(in the rows, 128 means zero)
106  146  150  127  119  139  95  162  117  137  141  141  120  103  111  150  78  121  123  131  95  139  168  129  94  113  126  141  140  112  156  143  182  126  138  146  124  136  124  141  156  146 : <181>
94  171  132  121  136  136  110  144  123  144  144  130  122  119  130  167  86  114  136  110  104  156  187  132  79  123  118  148  141  137  153  143  154  136  121  154  147  144  123  138  130  125 : <19>
149  128  139  121  117  108  155  168  105  148  166  109  149  103  145  117  132  142  118  188  112  116  119  143  167  109  108  168  125  136  157  157  103  150  124  158  144  108  142  120  145  108 : <67>
134  107  100  131  154  162  162  109  110  147  106  138  145  149  71  92  158  134  93  53  146  132  181  164  147  122  136  145  81  116  142  137  115  177  117  106  128  140  132  118  150  149 : <19>
87  150  118  132  152  133  99  194  100  170  111  127  99  150  125  156  144  112  165  175  129  147  151  91  140  102  93  146  122  93  142  151  123  124  169  128  140  102  90  121  128  91 : <32>
126  183  130  112  139  133  118  175  121  152  123  149  127  121  142  174  93  107  136  122  106  134  165  113  85  105  84  156  127  127  167  145  170  130  144  154  136  153  109  123  127  120 : <115>
118  90  129  119  117  134  148  167  85  129  139  128  154  117  166  131  117  150  140  191  122  129  96  146  139  102  122  107  152  125  101  150  125  108  165  135  134  105  119  103  141  104 : <183>
102  164  134  106  126  131  108  136  125  131  131  152  129  124  140  158  81  112  126  109  93  147  202  123  64  115  115  152  152  132  156  153  174  130  134  162  138  147  114  144  126  131 : <67>
69  177  148  138  120  166  105  152  107  127  136  139  110  124  117  182  97  128  166  136  92  162  228  139  98  129  137  149  145  98  162  144  184  152  101  160  137  127  151  146  132  127 : <20>
171  117  114  78  104  126  173  155  98  87  171  120  160  112  138  98  147  151  112  204  116  99  125  174  75  130  118  114  131  136  177  133  65  150  148  145  109  123  105  120  173  91 : <115>
106  160  152  115  129  135  119  151  128  130  142  142  113  144  151  173  69  127  148  126  100  136  186  114  92  108  108  155  150  123  151  149  171  133  129  151  127  151  135  134  129  113 : <96>
144  118  142  120  119  108  168  190  111  147  147  116  141  105  138  137  141  131  131  177  99  110  85  163  164  118  99  120  141  112  143  145  94  154  148  147  146  112  151  119  141  103 : <115>
92  172  126  131  155  138  103  192  109  162  119  115  104  134  123  155  148  112  154  161  135  151  142  76  155  94  94  149  116  99  147  145  117  124  152  117  134  101  105  122  128  98 : <32>
81  173  141  99  123  139  97  135  117  135  139  146  131  114  131  143  75  115  140  120  97  151  199  115  65  110  112  147  152  154  149  143  195  119  132  147  123  136  112  174  110  144 : <67>
136  109  131  124  130  102  166  166  106  136  156  104  152  105  134  140  144  136  134  180  100  114  96  135  142  123  114  129  153  143  124  144  100  140  127  144  149  101  134  145  134  106 : <117>
102  136  109  109  149  138  92  181  104  186  104  140  116  151  118  164  161  119  149  164  136  168  157  94  146  105  101  152  125  90  128  143  134  132  164  119  127  91  93  131  125  94 : <67>
129  147  115  112  128  145  115  135  116  111  146  154  130  122  124  163  108  126  143  137  74  145  185  129  47  128  112  136  157  145  177  145  171  139  123  129  125  122  132  127  137  122 : <183>
87  143  114  118  155  136  114  204  100  186  111  131  126  145  105  203  153  103  163  168  121  176  155  86  138  105  104  133  137  104  124  136  138  132  171  132  141  86  115  146  125  92 : <117>
129  113  136  127  151  145  160  145  113  111  98  171  156  177  96  105  158  148  114  94  129  122  191  145  171  138  118  170  109  138  102  141  127  135  113  110  132  127  109  115  124  122 : <20>
98  137  118  127  158  135  83  199  112  208  116  113  115  130  100  195  198  112  157  157  104  185  148  91  142  136  111  143  133  97  120  134  136  143  148  116  162  80  131  118  133  87 : <19>
88  134  119  106  146  136  101  170  93  141  109  121  120  127  123  126  128  133  154  175  98  161  132  90  108  86  69  129  147  141  97  157  151  104  175  86  117  107  34  133  146  91 : <181>
116  109  128  117  143  143  157  143  120  114  128  145  152  145  78  101  128  143  101  85  132  148  177  169  154  129  132  139  110  152  122  137  97  148  132  109  125  122  141  125  138  133 : <19>
72  143  130  136  143  136  100  179  129  197  118  147  101  156  104  164  127  107  127  139  125  180  155  71  166  106  102  129  120  113  90  145  154  139  172  131  129  95  112  129  112  95 : <96>
138  180  137  80  121  127  101  128  141  118  153  156  138  103  124  181  77  103  106  122  90  155  190  93  14  118  121  134  149  163  189  135  179  143  115  141  123  125  123  130  125  132 : <183>
101  186  167  120  119  139  125  149  130  142  117  156  121  127  113  174  89  99  135  126  83  140  196  122  100  115  89  167  143  121  161  140  194  136  121  144  154  138  134  136  134  140 : <181>
97  193  152  118  135  155  112  123  121  134  151  138  114  106  107  138  88  118  124  119  117  159  187  142  95  96  127  137  148  112  161  141  176  154  113  163  127  144  106  143  130  137 : <19>
128  85  141  100  125  148  151  155  135  118  124  167  152  168  106  118  111  152  107  99  143  135  166  155  154  129  136  132  120  139  90  133  108  139  150  131  97  147  132  130  137  122 : <96>
101  150  157  104  131  128  115  138  107  118  135  147  120  128  116  171  85  110  148  138  86  140  180  128  74  112  115  137  170  137  152  140  189  134  135  141  134  139  108  163  129  139 : <117>
114  114  118  141  134  144  151  147  108  142  81  149  160  163  114  133  141  137  90  102  144  148  176  142  168  128  119  159  93  108  104  149  117  141  110  133  140  128  130  101  144  117 : <32>
137  72  134  123  132  133  157  140  120  93  132  172  157  170  76  93  115  145  92  93  128  129  182  134  135  134  160  144  99  168  114  131  112  139  126  124  95  127  133  132  119  138 : <67>
146  105  144  123  120  98  157  168  93  111  159  122  136  129  127  148  119  138  130  198  87  123  93  152  152  145  123  125  145  144  135  147  91  142  118  154  141  97  135  129  127  92 : <96>
124  111  130  122  120  135  165  140  131  93  137  146  160  143  89  106  114  145  96  105  120  144  209  174  146  134  131  147  105  163  135  142  103  153  126  137  122  130  138  129  128  148 : <67>
121  160  152  138  122  149  113  143  129  147  161  139  124  107  135  160  96  128  113  107  81  146  158  105  81  116  115  144  140  126  139  138  184  133  113  176  137  169  135  153  138  131 : <96>
95  157  146  132  129  115  93  126  102  126  140  136  98  136  135  136  97  120  138  144  92  135  183  119  108  116  112  166  145  123  168  159  177  136  122  145  137  120  97  134  117  127 : <67>
125  107  137  105  134  126  129  137  144  121  114  167  143  177  130  118  149  144  106  83  138  127  180  110  146  178  143  157  135  166  77  149  104  136  113  112  129  130  104  112  109  110 : <20>
93  159  107  116  147  144  129  197  112  181  133  127  115  141  126  150  151  112  152  174  137  148  178  110  152  89  84  145  111  97  154  143  112  131  181  117  144  95  116  129  122  121 : <67>
121  164  159  95  122  138  105  128  130  142  115  149  123  114  126  145  94  119  134  109  105  140  145  113  84  114  103  149  159  131  131  140  183  133  132  149  124  156  87  142  135  127 : <181>
130  117  143  119  130  106  156  173  108  122  149  113  157  108  145  139  130  135  134  172  100  129  95  149  149  124  111  134  143  148  120  151  90  132  132  148  151  111  131  132  133  95 : <115>
127  98  132  116  144  159  160  151  110  106  108  164  159  159  100  102  137  158  119  107  140  131  188  155  154  145  135  148  123  148  100  146  108  127  127  101  137  127  120  131  131  133 : <20>
94  126  118  107  149  135  91  182  106  182  104  135  118  146  122  175  161  117  157  161  118  167  141  104  154  122  98  147  128  114  125  140  127  122  155  107  134  83  105  126  131  93 : <36>
88  155  150  113  123  127  85  125  116  123  147  126  100  101  132  128  103  119  136  134  108  125  152  110  56  112  127  113  160  117  159  144  167  132  156  150  122  129  71  158  130  131 : <32>
121  112  110  125  126  140  157  146  126  130  112  161  148  170  92  122  120  127  99  98  134  142  186  174  180  152  141  128  92  146  138  131  106  146  121  130  112  118  165  109  115  148 : <36>
77  150  136  122  134  145  99  138  119  129  131  117  139  105  138  160  101  129  157  151  92  153  198  131  87  107  124  131  160  149  133  170  184  137  120  132  135  128  109  158  119  134 : <32>
103  122  155  100  120  128  170  151  70  76  124  117  164  129  133  130  112  122  158  228  112  139  91  207  183  109  119  82  154  140  111  124  93  93  137  146  138  124  77  164  118  120 : <36>
103  156  147  90  131  141  109  136  112  127  124  145  125  130  129  149  103  124  147  131  93  136  198  130  64  120  115  149  154  124  138  146  177  144  110  136  133  144  90  146  137  120 : <20>
129  107  126  108  124  153  149  141  141  126  104  159  153  157  94  108  125  141  81  84  147  144  166  145  164  127  130  126  105  124  100  130  109  144  133  120  104  151  144  134  143  127 : <96>
123  111  112  117  110  122  159  154  127  114  182  124  166  103  162  116  125  155  103  145  86  154  127  168  110  148  122  108  166  168  124  160  64  126  133  156  164  113  172  135  124  114 : <183>
131  94  134  112  133  135  178  144  116  92  141  153  155  142  96  99  108  153  111  97  114  115  178  141  101  127  127  149  117  161  117  134  115  141  121  123  109  115  128  127  131  138 : <67>
114  146  140  97  121  124  110  139  127  136  136  156  143  142  123  158  83  110  142  142  93  154  178  120  76  116  108  145  154  162  149  135  178  133  138  145  121  133  110  153  123  112 : <183>
125  114  141  134  143  104  162  166  99  105  139  90  157  110  134  108  144  143  147  188  104  113  89  142  167  106  113  120  149  140  117  151  93  121  133  128  143  102  107  142  132  96 : <32>
126  99  140  113  127  93  155  148  105  122  154  90  164  122  150  129  161  138  146  190  90  130  96  171  156  109  104  120  152  134  120  138  103  138  142  143  149  103  104  132  132  97 : <183>
104  142  85  136  140  158  96  166  101  157  103  121  112  124  135  183  176  125  134  163  78  180  154  106  141  129  68  133  126  130  132  179  116  134  139  87  168  125  111  126  141  96 : <96>
102  152  119  123  159  142  102  178  109  178  106  135  117  139  115  171  162  110  154  156  124  172  133  95  146  95  83  145  122  104  128  142  136  134  165  111  138  105  91  137  125  92 : <115>
117  145  114  151  134  140  113  132  113  121  154  162  121  148  138  161  63  119  141  137  86  149  183  129  77  100  108  147  142  143  174  147  179  118  134  133  125  150  123  144  128  131 : <183>
110  142  112  139  132  132  172  169  106  127  128  122  146  104  105  164  138  127  144  162  101  138  141  152  166  102  104  125  126  145  145  158  114  163  129  152  137  104  147  128  115  115 : <117>
103  164  157  99  129  133  100  123  127  131  121  142  126  130  114  155  97  105  136  124  92  147  201  114  64  114  126  139  159  132  159  147  191  148  127  139  131  138  112  153  134  127 : <32>
95  139  122  121  148  131  117  174  105  152  122  137  106  156  121  165  138  114  165  177  132  151  162  102  147  104  102  148  125  110  138  142  120  128  165  114  133  87  94  128  111  106 : <67>
89  141  118  134  154  134  75  190  98  208  109  141  101  149  145  157  172  114  146  142  144  150  123  65  157  97  100  158  112  80  123  154  149  127  189  143  128  106  81  105  128  74 : <115>
126  88  134  117  133  139  151  144  126  137  112  166  161  170  106  115  156  147  100  83  127  136  184  153  170  158  138  152  117  151  108  146  115  143  132  143  128  122  125  112  122  126 : <36>
114  167  140  110  127  135  114  137  121  123  162  149  133  114  130  139  88  120  126  148  96  139  198  122  53  106  124  146  150  137  171  140  177  122  128  162  133  133  118  161  118  141 : <67>
121  107  116  125  119  118  152  156  79  171  132  129  146  118  168  140  147  157  114  151  124  135  101  145  134  127  82  161  116  135  108  165  108  150  148  153  152  88  104  88  140  87 : <115>
123  112  131  162  136  147  155  149  125  111  115  162  146  159  71  127  140  130  111  104  120  153  158  139  195  160  125  145  116  142  111  127  110  136  103  113  138  106  151  133  120  134 : <183>
98  173  158  129  124  130  114  139  129  119  150  157  109  134  110  167  97  103  135  112  89  131  194  131  107  120  115  153  151  131  173  135  179  143  128  159  129  149  138  157  120  148 : <117>
113  163  151  137  132  128  125  110  135  121  142  125  127  124  120  139  93  115  146  131  95  138  167  130  92  112  114  140  154  146  150  133  175  138  122  139  133  144  111  166  128  136 : <32>
126  173  136  131  134  161  102  154  123  136  131  161  121  93  106  179  74  136  124  134  121  178  179  131  84  100  128  131  136  112  161  137  179  133  129  148  132  131  128  140  129  141 : <20>
137  112  136  111  117  105  161  187  109  127  154  124  156  113  132  137  111  140  124  174  105  127  124  138  131  130  124  129  142  147  131  138  102  128  142  152  133  95  148  126  129  108 : <67>
103  164  145  114  143  141  113  143  123  149  141  142  128  116  125  161  80  114  143  115  104  143  176  119  72  103  115  151  152  140  140  144  183  133  126  144  136  147  106  147  132  124 : <19>
127  146  140  116  129  138  115  151  113  148  127  148  142  126  126  189  85  127  125  112  90  149  180  116  88  110  117  144  140  135  157  150  199  145  138  154  118  145  127  145  137  115 : <96>
111  80  136  114  143  136  150  146  123  133  115  156  173  165  97  109  157  149  114  83  130  143  176  154  182  144  138  170  104  161  100  141  105  137  127  139  123  104  142  122  132  115 : <36>
93  147  123  102  155  135  96  188  93  185  106  137  111  149  124  165  143  112  156  168  116  162  137  91  149  106  90  131  142  105  126  137  156  114  160  98  120  80  91  125  129  98 : <36>
132  105  132  117  119  112  160  183  123  153  145  120  158  117  153  146  132  135  121  162  116  120  121  159  162  125  115  133  121  136  126  142  88  129  154  168  150  117  133  106  142  109 : <36>
113  115  140  124  134  111  157  169  98  132  157  116  140  130  124  125  138  136  135  167  107  117  133  157  156  116  131  138  130  129  141  148  101  150  125  147  140  99  149  113  127  100 : <19>
111  183  134  106  123  135  121  134  108  145  136  144  117  104  113  164  82  107  124  116  91  150  169  127  65  105  99  130  155  134  171  137  195  150  138  157  127  140  118  150  134  146 : <117>
124  110  118  113  121  103  167  152  97  94  151  81  170  105  144  90  116  150  148  172  103  111  112  156  140  117  121  134  132  172  131  147  85  126  125  152  121  122  118  150  138  97 : <67>
40  181  120  162  140  182  99  177  102  179  106  112  91  136  107  204  174  98  147  135  98  212  173  62  129  116  122  108  129  56  92  127  161  140  107  163  156  126  142  126  119  114 : <117>
98  168  145  111  139  141  115  142  117  135  132  142  122  127  118  155  83  111  145  123  101  146  183  140  82  105  110  144  150  126  147  134  177  130  125  135  136  148  117  143  137  128 : <19>
121  112  137  120  129  141  164  162  125  114  115  166  164  168  89  115  126  141  91  96  127  141  184  141  161  141  133  144  115  142  99  137  114  135  122  126  110  120  131  116  130  128 : <181>
106  168  119  133  149  149  110  184  120  181  135  171  89  156  117  159  134  100  136  154  127  134  189  87  113  110  98  166  107  89  161  139  135  129  157  125  158  113  119  119  132  117 : <20>
142  128  120  131  148  165  161  129  81  85  99  153  124  167  84  128  157  146  142  128  93  144  221  150  126  133  105  170  115  141  192  169  119  164  105  113  159  131  115  117  110  133 : <67>
92  131  127  117  155  147  114  199  83  186  101  122  126  142  106  192  164  118  169  179  120  189  129  112  162  88  82  134  116  100  120  140  133  145  169  103  137  88  100  138  127  91 : <115>
163  127  126  144  158  148  175  167  137  123  134  154  157  144  105  121  146  147  112  93  128  129  166  155  145  144  105  160  119  138  134  131  106  126  136  129  156  139  140  125  129  144 : <115>
